Here is a tiny trained network, its code and every weight. The questions are about switching its units off for an input and a class, where a switched-off unit gives its printed mean instead of its output.

import numpy as np


def w(rows, s, z=0):
    codes = np.array(rows[::2]) - 128.0
    scale = np.full(codes.shape[1], s)
    scale[-1] = z or s
    return codes * scale


def norm(h):
    return h / np.sqrt((h * h).mean(-1, keepdims=True) + 1e-5)


def f(y):
    return y / 2 * (1 + np.tanh(0.7978845608 * (y + 0.044715 * y**3)))


def log_softmax(a):
    a = a - a.max(-1, keepdims=True)
    return a - np.log(np.exp(a).sum(-1, keepdims=True))


def net(x, mask):
    res = np.array(x, float).reshape(1, 8) / 4 @ E
    u = 0
    for l in range(4):
        y = f(norm(res) @ A[l][:, :-1].T + A[l][:, -1])
        res = res + np.where(mask[u : u + 3], y, B[l][:, -1]) @ B[l][:, :-1]
        u += 3
    return log_softmax(norm(res)[-1] @ U[:, :-1].T + U[:, -1])


A, B = {}, {}
E = w([
[127,126,127,129,129,128,131,128,130,123],'x0',
[118,133,132,131,129,142,129,128,134,131],'x1',
[132,133,123,130,127,124,130,135,130,131],'x2',
[145,138,91,49,102,192,113,156,142,86],'x3',
[127,189,109,160,64,122,132,64,146,59],'x4',
[123,121,134,129,124,139,123,121,133,136],'x5',
[126,135,129,134,132,136,123,136,124,123],'x6',
[8,118,101,121,92,68,63,153,139,119],'x7',
],0.018)
A[0] = w([
[188,202,139,122,89,174,170,44,136,79,12],'0.n0',
[186,127,82,49,95,208,115,145,158,131,108],'0.n1',
[48,45,82,94,165,115,86,254,142,159,3],'0.n2',
],0.0057,0.0041)
B[0] = w([
[126,116,186,119,98,106,159,81,67,30,237],'0.n0',
[155,164,121,150,174,148,197,159,156,38,247],'0.n1',
[180,103,249,115,51,119,133,137,109,146,254],'0.n2',
],0.012,0.0036)
A[1] = w([
[115,124,96,2,102,174,142,155,104,79,199],'1.n0',
[104,160,61,122,107,108,96,105,162,103,48],'1.n1',
[146,122,100,89,90,136,99,138,133,117,2],'1.n2',
],0.01,0.0039)
B[1] = w([
[125,164,135,94,122,157,82,170,137,151,254],'1.n0',
[63,133,109,130,116,208,113,32,115,161,164],'1.n1',
[117,174,130,4,46,120,106,127,133,167,130],'1.n2',
],0.016,0.0081)
A[2] = w([
[82,159,2,162,41,122,101,143,143,117,99],'2.n0',
[208,127,117,75,95,129,148,168,165,169,2],'2.n1',
[126,111,211,167,146,163,145,21,81,108,164],'2.n2',
],0.0076,0.0057)
B[2] = w([
[92,70,53,164,108,121,88,84,128,139,190],'2.n0',
[85,88,176,113,122,254,157,167,222,198,137],'2.n1',
[169,110,105,200,118,76,191,172,137,160,255],'2.n2',
],0.0089,0.0057)
A[3] = w([
[181,89,113,98,248,167,171,165,119,170,8],'3.n0',
[144,96,114,106,108,191,121,143,121,99,187],'3.n1',
[68,92,115,83,182,101,119,167,131,154,3],'3.n2',
],0.015,0.0032)
B[3] = w([
[3,122,54,136,137,117,95,78,151,117,254],'3.n0',
[163,171,134,77,77,144,105,78,125,106,223],'3.n1',
[210,152,180,89,147,111,153,150,97,126,172],'3.n2',
],0.018,0.0079)
U = w([
[49,80,92,186,154,82,105,101,129,144,253],'0',
[64,172,80,53,114,182,81,101,154,118,132],'1',
[114,80,232,136,142,55,111,183,96,195,49],'2',
[163,124,180,47,90,167,67,225,139,165,82],'3',
[226,126,128,206,135,109,230,101,112,121,78],'4',
[254,170,122,86,99,179,154,99,130,56,31],'5',
],0.018,0.0057)

Each question gives the input, the list of numbers given to net, and the class t.
The units are the neurons (one row each of A and B). Each row of codes is followed by its name. A weight is (code - 128) times the scale printed after its matrix; where a second scale follows, it is the last column's (A, B and U).
mask holds one flag per neuron, layer by layer. A switched-off neuron (its flag False) gives its mean, the last column of its row in B, instead of its output. The means were averaged over made-up inputs and are rounded, as every weight is.
A unit's drop is (log p(t) with every unit on - log p(t) with that unit switched off) / (log p(t) with every unit on - log p(t) with every unit switched off).
The circuit of an input: a set's keep is (log p(t) with only the set's units on - log p(t) with every unit switched off) / (log p(t) with every unit on - log p(t) with every unit switched off). Starting from all 12 units, units are removed one at a time, each time the one whose removal leaves the highest keep (on an exact tie, the one counted first), for as long as the keep stays at least 0.8.
circuit, biggest first: the units of the circuit, biggest drop first
k most important neurons: the k neurons with the biggest drops, biggest first
k most important neurons of layer l: the k neurons of layer l with the biggest drops, biggest first
drop of u: that unit's drop, to one decimal
input [2,0,-2,-3,7,-5,-2,-8], class 4: most important neuron of layer 3	[3.n1]
input [-5,6,-3,1,0,-8,-6,-3], class 1: 2 most important neurons of layer 3	[3.n0; 3.n2]
input [7,-8,-1,7,3,0,7,0], class 5: 2 most important neurons	[3.n0; 0.n1]
input [1,6,-6,-1,5,6,0,-6], class 4: circuit, biggest first	[2.n2; 1.n0]
input [3,7,-2,-1,8,0,7,-8], class 4: circuit, biggest first	[2.n2; 1.n0]
input [-6,-1,3,4,2,-6,-7,0], class 5: 4 most important neurons	[3.n0; 0.n1; 0.n0; 3.n1]
input [0,-7,-5,-7,8,-6,1,0], class 4: 3 most important neurons	[3.n0; 2.n2; 1.n0]
input [4,-7,-2,0,-7,7,3,4], class 2: 3 most important neurons	[1.n0; 3.n1; 1.n2]
input [0,-4,6,0,-7,1,-6,-2], class 0: 2 most important neurons	[3.n0; 1.n0]
input [1,5,-5,0,8,0,3,5], class 0: 2 most important neurons of layer 2	[2.n0; 2.n2]
input [0,0,-1,0,-3,4,-4,0], class 0: 4 most important neurons	[1.n0; 3.n0; 0.n0; 1.n2]
input [-4,-2,-4,3,5,4,8,0], class 5: 2 most important neurons	[3.n0; 0.n0]
input [-3,5,8,1,-3,-7,-7,5], class 3: 2 most important neurons	[2.n2; 3.n0]
input [-6,8,6,5,0,4,6,1], class 3: circuit, biggest first	[3.n0]
input [-5,4,3,-7,-8,3,-4,0], class 0: 2 most important neurons of layer 1	[1.n0; 1.n2]
input [-5,-6,-5,8,-2,-2,6,-3], class 1: 2 most important neurons	[3.n0; 0.n1]
input [6,2,2,-1,0,0,0,-2], class 0: 2 most important neurons of layer 1	[1.n2; 1.n1]
input [0,3,-2,-1,1,-3,5,1], class 0: 2 most important neurons	[1.n0; 0.n2]
input [-4,-7,8,4,-2,-2,-1,4], class 3: drop of 1.n1	0.0
input [8,4,-5,0,-2,-7,-6,3], class 2: drop of 0.n2	0.1
input [-1,-6,3,-1,8,-3,4,-7], class 4: most important neuron of layer 1	[1.n0]
input [7,7,-8,0,6,1,-5,-5], class 4: drop of 2.n2	0.4
input [5,-5,5,-2,-6,2,-1,-3], class 0: drop of 3.n0	0.7
